Below are the code and all the weights of a small trained network. Each question names an input and a class and asks about switching units off, where a switched-off unit gives its printed mean instead of its output.

import numpy as np


def w(rows, s, z=0):
    codes = np.array(rows[::2]) - 128.0
    scale = np.full(codes.shape[1], s)
    scale[-1] = z or s
    return codes * scale


def norm(h):
    return h / np.sqrt((h * h).mean(-1, keepdims=True) + 1e-5)


def f(y):
    return y / 2 * (1 + np.tanh(0.7978845608 * (y + 0.044715 * y**3)))


def log_softmax(a):
    a = a - a.max(-1, keepdims=True)
    return a - np.log(np.exp(a).sum(-1, keepdims=True))


def net(x, mask):
    res = np.array(x, float).reshape(1, 5) / 4 @ E
    u = 0
    for l in range(4):
        y = f(norm(res) @ A[l][:, :-1].T + A[l][:, -1])
        res = res + np.where(mask[u : u + 3], y, B[l][:, -1]) @ B[l][:, :-1]
        u += 3
    return log_softmax(norm(res)[-1] @ U[:, :-1].T + U[:, -1])


A, B = {}, {}
E = w([
[142,128,98,168,141,167],'x0',
[172,162,82,59,214,148],'x1',
[136,158,42,173,133,208],'x2',
[86,1,125,172,198,135],'x3',
[103,173,209,163,110,162],'x4',
],0.0089)
A[0] = w([
[63,54,79,254,33,129,40],'L0N0',
[172,186,82,145,20,125,249],'L0N1',
[179,68,101,155,200,146,54],'L0N2',
],0.0075,0.002)
B[0] = w([
[204,178,191,223,200,178,243],'L0N0',
[197,138,148,123,130,70,253],'L0N1',
[41,101,34,254,236,149,183],'L0N2',
],0.0094,0.0044)
A[1] = w([
[228,107,169,163,160,92,152],'L1N0',
[129,177,68,115,120,147,54],'L1N1',
[92,37,122,69,67,3,254],'L1N2',
],0.0083,0.0043)
B[1] = w([
[106,164,188,136,116,123,235],'L1N0',
[191,144,108,136,71,129,129],'L1N1',
[187,58,211,100,44,8,253],'L1N2',
],0.011,0.0049)
A[2] = w([
[122,51,95,166,111,75,4],'L2N0',
[131,187,41,36,192,2,124],'L2N1',
[30,188,134,23,182,156,192],'L2N2',
],0.0079,0.0042)
B[2] = w([
[151,56,200,198,97,119,130],'L2N0',
[94,141,250,97,91,192,252],'L2N1',
[158,125,223,248,122,127,151],'L2N2',
],0.011,0.0029)
A[3] = w([
[140,156,180,182,88,112,176],'L3N0',
[35,184,195,165,136,105,198],'L3N1',
[175,157,84,112,12,116,254],'L3N2',
],0.011,0.0038)
B[3] = w([
[229,216,88,129,119,86,254],'L3N0',
[249,140,171,180,101,160,230],'L3N1',
[65,109,120,119,161,1,228],'L3N2',
],0.0098,0.0074)
U = w([
[71,148,131,53,65,136,34],'0',
[163,122,172,113,90,59,252],'1',
[80,67,95,81,79,205,5],'2',
[226,215,200,205,133,172,226],'3',
[130,174,164,41,64,97,69],'4',
[59,55,66,209,247,153,104],'5',
[70,114,87,57,89,183,3],'6',
[107,198,51,122,166,214,134],'7',
],0.013,0.0072)

Each question gives the input, the list of numbers given to net, and the class t.
The units are the neurons (one row each of A and B). Each row of codes is followed by its name. A weight is (code - 128) times the scale printed after its matrix; where a second scale follows, it is the last column's (A, B and U).
mask holds one flag per neuron, layer by layer. A switched-off neuron (its flag False) gives its mean, the last column of its row in B, instead of its output. The means were averaged over made-up inputs and are rounded, as every weight is.
A unit's drop is (log p(t) with every unit on - log p(t) with that unit switched off) / (log p(t) with every unit on - log p(t) with every unit switched off).
The circuit of an input: a set's keep is (log p(t) with only the set's units on - log p(t) with every unit switched off) / (log p(t) with every unit on - log p(t) with every unit switched off). Starting from all 12 units, units are removed one at a time, each time the one whose removal leaves the highest keep (on an exact tie, the one counted first), for as long as the keep stays at least 0.8.
circuit, biggest first: the units of the circuit, biggest drop first
unit that matters most: the unit with the biggest drop
top k neurons: the k neurons with the biggest drops, biggest first
top k neurons in layer l: the k neurons of layer l with the biggest drops, biggest first
drop when u is switched off: that unit's drop, to one decimal
input [-7,8,-4,8,-4], class 5: circuit, biggest first : [L0N2]
input [3,-3,3,-6,3], class 1: circuit, biggest first : [L3N2 L0N0]
input [5,-3,-2,-6,3], class 1: top 2 neurons : [L0N0 L3N2]
input [4,0,8,-7,2], class 1: top 2 neurons : [L3N2 L0N0]
input [5,5,7,1,-4], class 7: top 3 neurons : [L3N2 L1N2 L1N1]
input [5,-3,6,-8,5], class 1: top 3 neurons : [L3N2 L0N0 L2N1]
input [3,1,6,-3,2], class 1: circuit, biggest first : [L3N2 L0N0]
input [6,7,8,-5,-7], class 7: circuit, biggest first : [L1N2 L3N1]
input [7,-3,-6,5,-1], class 3: circuit, biggest first : [L0N0 L3N2]
input [-6,4,-1,-2,-3], class 4: circuit, biggest first : [L0N0 L2N1]
input [0,7,0,2,-8], class 5: top 2 neurons in layer 0 : [L0N2 L0N1]
input [1,-5,-1,7,-5], class 5: top 2 neurons : [L0N2 L1N2]
input [-4,6,8,-5,-2], class 1: top 2 neurons : [L1N1 L3N2]
input [-4,-3,3,6,-4], class 5: unit that matters most : L0N2
input [6,0,7,7,4], class 5: top 2 neurons : [L0N2 L3N0]
input [1,0,5,-3,8], class 1: top 4 neurons : [L0N0 L3N2 L2N1 L0N2]
input [2,5,3,-1,-5], class 7: top 2 neurons : [L1N2 L3N1]
input [-6,7,8,-6,-8], class 0: top 2 neurons in layer 3 : [L3N1 L3N0]
input [0,-1,-2,4,-3], class 5: top 2 neurons in layer 0 : [L0N2 L0N1]
input [-1,-8,1,0,-6], class 3: circuit, biggest first : [L0N0]
input [0,-1,4,3,-1], class 5: top 2 neurons in layer 2 : [L2N1 L2N2]
input [8,7,8,-5,-8], class 7: drop when L2N0 is switched off : 0.0
input [7,-4,1,-8,7], class 1: drop when L0N1 is switched off : 0.3
input [-6,3,6,6,-8], class 5: drop when L0N2 is switched off : 0.2
input [-1,4,7,2,-6], class 7: drop when L1N1 is switched off : 0.2
